Below are the code and all the weights of a small trained network. Each question names an input and a class and asks about switching units off, where a switched-off unit gives its printed mean instead of its output.

import numpy as np


def w(rows, s, z=0):
    codes = np.array(rows[::2]) - 128.0
    scale = np.full(codes.shape[1], s)
    scale[-1] = z or s
    return codes * scale


def f(y):
    return np.maximum(y, 0)


def log_softmax(a):
    a = a - a.max(-1, keepdims=True)
    return a - np.log(np.exp(a).sum(-1, keepdims=True))


def net(x, mask):
    res = np.array(x, float).reshape(1, 2) / 4 @ E
    y = f(res @ A[0][:, :-1].T + A[0][:, -1])
    res = res + np.where(mask, y, B[0][:, -1]) @ B[0][:, :-1]
    return log_softmax(res[-1] @ U[:, :-1].T + U[:, -1])


A, B = {}, {}
E = w([
[123,67,68,250,204,227,138,36,255,230,204],'x0',
[225,182,134,173,94,187,209,212,117,49,97],'x1',
],0.0091)
A[0] = w([
[73,96,160,73,127,55,62,106,86,141,101,236],'neuron 0',
[142,198,200,86,56,77,136,164,35,85,49,251],'neuron 1',
[65,94,147,73,136,59,84,79,78,177,143,250],'neuron 2',
[145,85,65,191,190,209,150,102,254,150,162,126],'neuron 3',
[140,218,175,99,38,106,131,202,52,42,47,154],'neuron 4',
[99,28,68,169,248,141,99,58,225,201,216,125],'neuron 5',
[167,169,152,155,111,130,166,172,101,101,110,197],'neuron 6',
],0.0081,0.0032)
B[0] = w([
[95,112,127,162,136,97,156,143,116,103,156,184],'neuron 0',
[143,125,92,122,61,159,96,183,73,133,107,232],'neuron 1',
[112,114,122,179,138,102,169,121,125,112,139,190],'neuron 2',
[165,136,66,137,65,170,152,184,84,204,109,231],'neuron 3',
[135,149,108,47,146,163,8,160,122,129,94,233],'neuron 4',
[134,202,107,47,146,170,112,100,152,140,45,255],'neuron 5',
[123,154,112,124,112,148,153,99,90,148,124,175],'neuron 6',
],0.013,0.02)
U = w([
[129,85,102,254,99,112,243,123,83,143,209,178],'0',
[169,174,87,65,119,196,85,134,105,154,70,152],'1',
[205,73,155,142,148,95,81,107,183,136,158,49],'2',
[96,136,123,112,171,130,143,75,192,151,119,2],'3',
[170,75,195,138,148,132,73,90,170,138,205,23],'4',
[115,38,125,154,116,93,104,172,79,94,168,106],'5',
[163,111,191,130,141,118,104,104,139,118,171,69],'6',
[93,112,161,157,230,60,162,42,172,69,139,198],'7',
],0.0083,0.0043)

Each question gives the input, the list of numbers given to net, and the class t.
The units are the neurons (one row each of A and B). Each row of codes is followed by its name. A weight is (code - 128) times the scale printed after its matrix; where a second scale follows, it is the last column's (A, B and U).
mask holds one flag per neuron, in row order. A switched-off neuron (its flag False) gives its mean, the last column of its row in B, instead of its output. The means were averaged over made-up inputs and are rounded, as every weight is.
A unit's drop is (log p(t) with every unit on - log p(t) with that unit switched off) / (log p(t) with every unit on - log p(t) with every unit switched off).
The circuit of an input: a set's keep is (log p(t) with only the set's units on - log p(t) with every unit switched off) / (log p(t) with every unit on - log p(t) with every unit switched off). Starting from all 7 units, units are removed one at a time, each time the one whose removal leaves the highest keep (on an exact tie, the one counted first), for as long as the keep stays at least 0.8.
circuit, biggest first: the units of the circuit, biggest drop first
k most important neurons: the k neurons with the biggest drops, biggest first
drop of u: that unit's drop, to one decimal
input [-8,-6], class 5: 4 most important neurons => (neuron 5; neuron 0; neuron 2; neuron 3)
input [2,4], class 0: 3 most important neurons => (neuron 5; neuron 4; neuron 1)
input [-7,-5], class 5: 4 most important neurons => (neuron 5; neuron 0; neuron 2; neuron 3)
input [-2,-5], class 0: circuit, biggest first => (neuron 4; neuron 5)
input [-6,-6], class 5: 2 most important neurons => (neuron 5; neuron 0)
input [0,0], class 0: 2 most important neurons => (neuron 5; neuron 4)
input [-4,-7], class 5: most important neuron => (neuron 3)
input [-1,-1], class 5: circuit, biggest first => (neuron 5; neuron 4)
input [-1,-2], class 0: 2 most important neurons => (neuron 5; neuron 4)
input [-2,-8], class 7: 2 most important neurons => (neuron 3; neuron 1)
input [0,-1], class 7: drop of neuron 3 => 0.3
input [-5,-6], class 5: drop of neuron 4 => 0.0
input [-4,-3], class 5: drop of neuron 5 => 0.6
